Below are the code and all the weights of a small trained network. Each question names an input and a target symbol and asks about switching units off, where a switched-off unit gives its printed mean instead of its output.

import numpy as np


def w(rows, s, z=0):
    codes = np.array(rows[::2]) - 128.0
    scale = np.full(codes.shape[1], s)
    scale[-1] = z or s
    return codes * scale


def f(y):
    return np.maximum(y, 0)


def softmax(a):
    e = np.exp(a - a.max(-1, keepdims=True))
    return e / e.sum(-1, keepdims=True)


def log_softmax(a):
    a = a - a.max(-1, keepdims=True)
    return a - np.log(np.exp(a).sum(-1, keepdims=True))


def net(x, mask):
    ids = ['ΓΘΛΣΨΩαβεζημξπφ'.index(c) for c in x.split()]
    T = len(ids)
    res = E[ids] + P[:T]
    u = 0
    for l in range(2):
        r = res
        for j in range(3):
            rows = slice(3 * j, 3 * j + 3)
            q, k, v = (r @ M[l][rows].T for M in (Q, K, V))
            z = softmax(np.where(np.tri(T) > 0, q @ k.T / 3**0.5, -1e9)) @ v
            o = O[l][rows]
            res = res + np.where(mask[u + j], z, o[:, -1]) @ o[:, :-1]
        u += 3
        y = f(res @ A[l][:, :-1].T + A[l][:, -1])
        res = res + np.where(mask[u : u + 4], y, B[l][:, -1]) @ B[l][:, :-1]
        u += 4
    return log_softmax(res[-1] @ U[:, :-1].T + U[:, -1])


Q, K, V, O, A, B = {}, {}, {}, {}, {}, {}
E = w([
[104,113,165,244,159,196,142,80,122],'Γ',
[135,104,47,108,92,194,131,174,143],'Θ',
[94,97,255,105,178,131,76,86,213],'Λ',
[160,170,97,94,147,155,141,166,192],'Σ',
[179,140,99,147,150,108,52,151,175],'Ψ',
[64,131,162,193,86,69,225,200,112],'Ω',
[161,93,82,138,79,151,27,176,139],'α',
[90,150,56,142,76,125,71,147,160],'β',
[127,30,136,81,47,59,140,73,131],'ε',
[166,107,157,85,119,172,108,226,149],'ζ',
[105,131,123,112,92,167,67,174,113],'η',
[141,147,113,15,125,62,196,199,104],'μ',
[229,101,129,216,60,131,216,142,149],'ξ',
[152,123,78,109,171,171,66,135,156],'π',
[37,106,106,116,187,35,102,124,80],'φ',
],0.018)
P = w([
[172,199,244,13,134,159,133,43,102],'0',
[100,69,96,147,193,144,106,159,252],'1',
[91,78,83,154,193,133,115,165,239],'2',
[80,72,85,157,186,125,121,175,240],'3',
[81,81,106,169,201,131,109,164,238],'4',
[90,76,100,162,193,138,104,172,230],'5',
[72,72,98,158,191,124,124,173,248],'6',
[76,63,83,176,185,129,118,185,251],'7',
[79,58,105,157,190,127,113,178,252],'8',
[79,74,88,157,167,126,110,178,235],'9',
[85,76,89,167,196,121,126,172,254],'10',
],0.0063)
Q[0] = w([
[120,109,178,219,145,56,159,65,210],'0.h0',
[101,169,102,133,196,37,173,83,57],'0.h0',
[161,89,103,138,48,221,219,190,79],'0.h0',
[175,189,65,10,114,155,72,197,129],'0.h1',
[135,90,80,108,62,154,42,169,255],'0.h1',
[163,162,95,194,66,180,65,150,191],'0.h1',
[192,141,97,84,150,141,134,222,150],'0.h2',
[103,186,203,146,126,52,216,89,20],'0.h2',
[122,136,165,168,120,144,158,211,107],'0.h2',
],0.0088)
K[0] = w([
[82,39,193,202,131,125,113,56,116],'0.h0',
[80,171,126,119,207,73,180,88,78],'0.h0',
[128,93,115,113,107,180,254,250,159],'0.h0',
[132,244,114,12,93,174,150,119,80],'0.h1',
[194,124,172,74,25,156,70,65,76],'0.h1',
[192,168,179,161,77,193,120,68,103],'0.h1',
[161,181,169,43,117,138,166,171,129],'0.h2',
[97,61,79,211,163,93,181,216,155],'0.h2',
[99,171,147,145,129,131,140,167,129],'0.h2',
],0.0099)
V[0] = w([
[134,140,135,171,94,170,151,146,180],'0.h0',
[131,186,82,110,109,165,150,204,181],'0.h0',
[74,161,162,154,155,108,78,107,79],'0.h0',
[141,104,210,181,138,17,55,156,127],'0.h1',
[134,27,164,66,121,197,140,225,50],'0.h1',
[52,219,112,141,55,84,81,118,142],'0.h1',
[2,150,124,73,60,220,102,98,108],'0.h2',
[135,203,214,67,93,101,139,142,130],'0.h2',
[102,72,135,141,55,123,179,165,150],'0.h2',
],0.0082)
O[0] = w([
[169,148,119,169,154,113,135,105,153,204],'0.h0',
[144,135,155,177,196,48,61,122,152,253],'0.h0',
[108,101,107,116,123,189,170,168,136,36],'0.h0',
[128,254,187,199,121,190,132,211,120,145],'0.h1',
[236,32,119,238,143,138,151,93,114,175],'0.h1',
[131,125,108,74,153,133,163,222,109,124],'0.h1',
[117,64,109,162,220,157,139,172,99,165],'0.h2',
[132,166,161,157,201,41,167,134,32,207],'0.h2',
[142,113,88,154,154,117,201,220,220,70],'0.h2',
],0.0075,0.0045)
A[0] = w([
[126,2,179,193,139,114,157,69,152,97],'0.n0',
[178,186,88,136,155,167,140,154,159,189],'0.n1',
[103,70,233,75,114,119,115,123,127,230],'0.n2',
[177,151,103,116,91,114,169,102,97,1],'0.n3',
],0.0082,0.0031)
B[0] = w([
[122,180,113,114,93,155,181,102,128,253],'0.n0',
[90,89,121,171,71,130,59,122,81,218],'0.n1',
[108,131,81,138,144,127,107,64,168,176],'0.n2',
[146,8,162,99,121,123,131,81,72,131],'0.n3',
],0.013,0.0065)
Q[1] = w([
[152,105,70,174,173,148,20,101,139],'1.h0',
[155,89,87,143,143,83,56,124,97],'1.h0',
[123,110,139,215,140,168,104,84,150],'1.h0',
[107,135,71,175,242,162,38,67,114],'1.h1',
[138,105,89,100,194,91,126,120,89],'1.h1',
[160,124,2,253,142,107,8,153,112],'1.h1',
[104,149,165,72,165,130,248,145,174],'1.h2',
[125,180,140,134,152,145,52,93,238],'1.h2',
[149,109,77,140,248,111,96,123,140],'1.h2',
],0.0084)
K[1] = w([
[189,92,147,86,91,131,73,119,87],'1.h0',
[184,92,126,90,106,126,95,112,75],'1.h0',
[151,83,172,123,115,163,105,108,141],'1.h0',
[147,151,185,75,187,202,110,87,60],'1.h1',
[141,127,128,100,170,96,123,124,73],'1.h1',
[160,176,174,103,126,147,135,99,6],'1.h1',
[94,101,155,119,195,126,217,154,180],'1.h2',
[88,203,143,125,135,135,64,73,162],'1.h2',
[106,100,149,95,193,107,93,92,56],'1.h2',
],0.011)
V[1] = w([
[79,126,94,58,121,179,116,111,53],'1.h0',
[97,77,165,72,43,76,186,77,99],'1.h0',
[239,184,227,77,19,165,57,144,179],'1.h0',
[53,132,246,213,189,232,105,9,239],'1.h1',
[220,251,197,173,180,43,205,139,221],'1.h1',
[99,254,153,102,133,137,226,136,43],'1.h1',
[57,108,95,30,171,80,71,83,237],'1.h2',
[151,96,80,169,93,167,101,162,187],'1.h2',
[102,199,176,107,84,71,121,40,86],'1.h2',
],0.0061)
O[1] = w([
[186,79,108,112,132,94,125,173,111,111],'1.h0',
[83,178,108,194,134,76,160,151,221,37],'1.h0',
[181,224,99,57,159,150,149,127,106,187],'1.h0',
[79,177,184,106,177,78,160,94,74,254],'1.h1',
[182,105,188,87,86,63,77,144,147,84],'1.h1',
[121,90,254,124,101,188,127,102,211,60],'1.h1',
[111,125,160,126,88,131,62,88,166,200],'1.h2',
[144,179,197,107,172,147,197,104,184,206],'1.h2',
[139,137,108,150,56,162,70,126,94,158],'1.h2',
],0.0087,0.0051)
A[1] = w([
[59,198,116,89,160,111,224,192,27,49],'1.n0',
[184,205,35,121,122,173,162,193,102,2],'1.n1',
[126,139,193,1,14,144,41,73,145,100],'1.n2',
[55,171,166,99,55,130,168,121,84,2],'1.n3',
],0.0065,0.0025)
B[1] = w([
[241,65,115,165,107,138,20,139,175,194],'1.n0',
[199,132,185,95,237,98,168,126,236,204],'1.n1',
[163,98,138,81,84,144,254,190,96,253],'1.n2',
[99,47,106,157,186,162,77,206,149,165],'1.n3',
],0.007,0.014)
U = w([
[132,147,148,176,109,254,100,79,139,147],'Γ',
[149,128,116,173,89,155,88,120,135,53],'Θ',
[83,121,168,64,191,108,166,101,124,146],'Λ',
[97,175,78,129,139,122,103,80,74,182],'Σ',
[129,59,102,162,160,135,220,144,21,88],'Ψ',
[99,136,147,160,143,100,177,197,132,114],'Ω',
[120,175,135,109,114,129,81,110,179,99],'α',
[124,180,112,121,104,163,145,176,81,255],'β',
[115,99,59,91,97,172,208,67,168,213],'ε',
[139,134,166,156,146,123,95,130,96,48],'ζ',
[157,87,159,116,119,163,134,121,168,24],'η',
[130,71,118,61,131,15,134,119,124,163],'μ',
[178,161,160,192,111,116,184,70,81,102],'ξ',
[173,135,102,97,177,140,116,128,149,123],'π',
[64,80,84,64,145,166,80,189,171,100],'φ',
],0.0075,0.0047)

Each question gives the input, a string of symbols that net reads in full, and the target symbol t.
The units are the heads (3 rows each of Q, K, V and O) and the neurons (one row each of A and B). Each row of codes is followed by its name. A weight is (code - 128) times the scale printed after its matrix; where a second scale follows, it is the last column's (O, A, B and U).
mask holds one flag per unit, layer by layer, with each layer's heads first. A switched-off unit (its flag False) gives its mean, the last column of its rows in O or B, instead of its output. The means were averaged over made-up inputs and are rounded, as every weight is.
A unit's drop is (log p(t) with every unit on - log p(t) with that unit switched off) / (log p(t) with every unit on - log p(t) with every unit switched off).
The circuit of an input: a set's keep is (log p(t) with only the set's units on - log p(t) with every unit switched off) / (log p(t) with every unit on - log p(t) with every unit switched off). Starting from the 12 units with the biggest drops (on a tie, the unit counted first), units are removed one at a time, each time the one whose removal leaves the highest keep (on an exact tie, the one counted first), for as long as the keep stays at least 0.8.
circuit, biggest first: the units of the circuit, biggest drop first
most important unit: the unit with the biggest drop
top k neurons: the k neurons with the biggest drops, biggest first
heads that matter: for each layer, one digit per head in row order, 1 if its drop is at least 0.15 and else 0, layers parted by /
input Σ φ Γ Ψ α, target μ: circuit, biggest first	(0.h1 0.h2 1.h1 0.h0)
input Ψ Σ β, target β: top neuron	(1.n2)
input Ψ Ψ α, target β: circuit, biggest first	(1.n2 0.h1 0.h2 1.h0)
input α π Θ Ψ Γ α β η Γ Ω, target Ω: circuit, biggest first	(0.h2 1.h0)
input α Γ α Λ, target Λ: heads that matter	000 / 011
input Γ Γ Ψ Σ α Θ Γ, target Γ: circuit, biggest first	(0.h2 1.n2)
input α β α β φ Σ, target π: circuit, biggest first	(1.h1 1.n1 1.h0 0.n0)
input β α Σ, target φ: heads that matter	010 / 010
input φ β Ω α, target Γ: circuit, biggest first	(1.h1 0.h0)
input η Θ Ψ Σ α Θ α Ω ζ, target Ψ: circuit, biggest first	(0.h2 0.h1)
input Θ Θ α Γ η α Ψ Σ, target ε: circuit, biggest first	(0.h1 0.n0)
input β π φ ζ ξ Σ Θ α, target φ: circuit, biggest first	(0.h1 1.h1)
input μ β Σ, target Θ: heads that matter	001 / 011
input Γ Σ Σ Γ α Σ Σ φ φ Σ, target Λ: circuit, biggest first	(1.h1)
input ε ε Γ α π α, target Ω: circuit, biggest first	(0.h0 1.h0 0.h2)
input α Ψ Σ α ε ε, target ε: circuit, biggest first	(0.h2 0.n0)
input μ α α ε α ξ α, target Θ: heads that matter	011 / 111
input ε β α ε α Σ Σ Σ, target Ω: circuit, biggest first	(0.h0 0.n3 1.h0)
input α α α φ, target φ: heads that matter	110 / 000
input Γ π ζ, target Λ: most important unit	1.h1
input α α Γ Ψ Σ Ψ Ψ, target π: heads that matter	011 / 111
input Σ Λ α Θ β Γ μ Ω α Ψ, target μ: heads that matter	011 / 010
input α ε α Γ, target Γ: top 3 neurons	(1.n0 1.n2 0.n0)
input α ε Λ ξ Ψ, target π: heads that matter	010 / 111
input α Ψ η, target π: top 2 neurons	(1.n1 1.n0)
input Σ α Γ η Ψ Γ α ζ Θ Σ, target μ: heads that matter	011 / 010
